Below is a small trained network, with its code and all its weights. Each question gives an input and a class and asks what happens when units are switched off, that is, made to give their printed mean instead of their output.

import numpy as np


def w(rows, s, z=0):
    codes = np.array(rows[::2]) - 128.0
    scale = np.full(codes.shape[1], s)
    scale[-1] = z or s
    return codes * scale


def f(y):
    return np.maximum(y, 0)


def log_softmax(a):
    a = a - a.max(-1, keepdims=True)
    return a - np.log(np.exp(a).sum(-1, keepdims=True))


def net(x, mask):
    res = np.array(x, float).reshape(1, 7) / 4 @ E
    y = f(res @ A[0][:, :-1].T + A[0][:, -1])
    res = res + np.where(mask, y, B[0][:, -1]) @ B[0][:, :-1]
    return log_softmax(res[-1] @ U[:, :-1].T + U[:, -1])


A, B = {}, {}
E = w([
[88,145,175,129,159,160,163,104,100,230],'x0',
[157,153,120,183,55,126,105,88,185,111],'x1',
[108,171,95,121,186,63,121,195,112,140],'x2',
[150,32,7,106,172,133,173,91,74,165],'x3',
[122,115,122,182,149,86,193,127,192,148],'x4',
[146,137,167,98,94,68,185,148,132,174],'x5',
[75,105,106,88,134,164,168,23,188,150],'x6',
],0.012)
A[0] = w([
[191,155,188,178,126,108,86,254,128,48,124],'neuron 0',
[90,123,109,142,125,152,136,98,213,70,2],'neuron 1',
[129,67,80,125,157,105,199,105,128,158,127],'neuron 2',
[112,185,207,143,157,131,177,144,114,211,113],'neuron 3',
[135,131,198,77,101,132,120,93,174,79,164],'neuron 4',
[118,128,113,219,116,40,224,133,180,210,157],'neuron 5',
[86,154,191,128,157,163,170,169,138,184,58],'neuron 6',
[96,154,155,122,142,120,160,137,147,209,78],'neuron 7',
[124,44,44,102,236,131,105,156,58,100,98],'neuron 8',
[133,125,107,134,123,92,184,127,188,171,71],'neuron 9',
[162,137,128,103,81,169,119,119,149,122,125],'neuron 10',
[104,101,126,127,113,157,134,82,120,161,95],'neuron 11',
[148,41,149,25,101,131,227,117,117,115,36],'neuron 12',
[110,129,203,135,143,89,135,123,114,196,168],'neuron 13',
[90,189,135,60,193,45,141,246,106,150,92],'neuron 14',
],0.011,0.0042)
B[0] = w([
[166,234,162,152,201,71,48,214,59,102,248],'neuron 0',
[53,88,208,194,79,125,189,107,174,107,171],'neuron 1',
[196,164,80,139,159,140,53,104,155,83,215],'neuron 2',
[17,39,76,188,124,176,198,112,147,200,208],'neuron 3',
[127,201,204,100,53,140,188,65,117,141,189],'neuron 4',
[216,174,144,8,161,161,40,124,49,74,225],'neuron 5',
[69,57,88,184,54,103,144,134,136,179,185],'neuron 6',
[121,96,115,140,85,86,199,122,77,155,182],'neuron 7',
[166,58,4,57,150,140,186,126,2,139,246],'neuron 8',
[169,179,147,101,131,154,86,113,98,80,175],'neuron 9',
[102,133,185,106,108,65,135,121,54,90,162],'neuron 10',
[168,192,174,129,128,74,102,101,167,101,170],'neuron 11',
[170,73,60,70,177,204,139,104,161,96,202],'neuron 12',
[100,65,76,172,97,127,198,66,149,157,190],'neuron 13',
[68,225,167,230,95,5,124,225,106,64,227],'neuron 14',
],0.0082,0.018)
U = w([
[150,102,113,169,180,171,110,80,255,67,101],'0',
[118,123,75,148,154,106,127,181,62,135,108],'1',
[127,107,172,163,175,148,62,185,130,216,1],'2',
[191,97,76,13,153,176,129,64,98,138,208],'3',
[66,80,156,177,96,133,166,63,166,160,148],'4',
[135,114,157,70,190,149,93,192,207,193,42],'5',
[138,237,213,135,127,89,94,148,93,92,176],'6',
],0.0098,0.0057)

Each question gives the input, the list of numbers given to net, and the class t.
The units are the neurons (one row each of A and B). Each row of codes is followed by its name. A weight is (code - 128) times the scale printed after its matrix; where a second scale follows, it is the last column's (A, B and U).
mask holds one flag per neuron, in row order. A switched-off neuron (its flag False) gives its mean, the last column of its row in B, instead of its output. The means were averaged over made-up inputs and are rounded, as every weight is.
A unit's drop is (log p(t) with every unit on - log p(t) with that unit switched off) / (log p(t) with every unit on - log p(t) with every unit switched off).
The circuit of an input: a set's keep is (log p(t) with only the set's units on - log p(t) with every unit switched off) / (log p(t) with every unit on - log p(t) with every unit switched off). Starting from the 12 units with the biggest drops (on a tie, the unit counted first), units are removed one at a time, each time the one whose removal leaves the highest keep (on an exact tie, the one counted first), for as long as the keep stays at least 0.8.
units of the circuit, in order: the units of the circuit, biggest drop first
unit that matters most: the unit with the biggest drop
top k neurons: the k neurons with the biggest drops, biggest first
drop when u is switched off: that unit's drop, to one decimal
input [-7,1,3,8,-7,-8,-5], class 3: unit that matters most => neuron 8
input [4,2,-7,4,5,-5,1], class 0: units of the circuit, in order => neuron 8; neuron 2
input [5,-8,2,7,7,4,-3], class 3: top 4 neurons => neuron 5; neuron 12; neuron 8; neuron 0
input [-5,6,0,2,-8,-7,8], class 4: top 3 neurons => neuron 1; neuron 0; neuron 5
input [-6,3,-5,-1,4,2,7], class 0: top 2 neurons => neuron 0; neuron 14
input [8,2,-1,1,3,7,-1], class 3: top 2 neurons => neuron 5; neuron 9
input [2,4,2,1,5,-5,-1], class 3: top 2 neurons => neuron 14; neuron 0
input [5,-6,7,-3,-6,3,-7], class 1: top 3 neurons => neuron 3; neuron 6; neuron 13
input [3,7,1,0,-3,-4,4], class 4: top 2 neurons => neuron 0; neuron 5
input [7,-3,-5,1,-8,4,6], class 4: top 4 neurons => neuron 5; neuron 8; neuron 3; neuron 6
input [8,7,-1,-2,8,-8,-2], class 4: top 2 neurons => neuron 0; neuron 8
input [8,2,-7,-1,8,2,8], class 3: top 3 neurons => neuron 5; neuron 9; neuron 14
input [7,3,5,-1,5,-7,4], class 4: top 2 neurons => neuron 8; neuron 0
input [3,8,8,6,-3,0,-8], class 6: units of the circuit, in order => neuron 3
input [2,-7,-2,-2,3,-8,2], class 3: top 2 neurons => neuron 14; neuron 0
input [-2,8,2,3,-5,2,-3], class 6: top 2 neurons => neuron 8; neuron 3
input [6,8,-5,6,3,2,-4], class 3: drop when neuron 14 is switched off => 0.3
input [1,-1,-6,-4,4,5,0], class 4: drop when neuron 8 is switched off => 0.2
input [-7,0,7,2,5,-2,4], class 3: drop when neuron 0 is switched off => 0.3
input [7,8,5,-5,7,0,6], class 4: unit that matters most => neuron 3
input [3,2,0,3,7,-1,4], class 3: drop when neuron 5 is switched off => 1.4
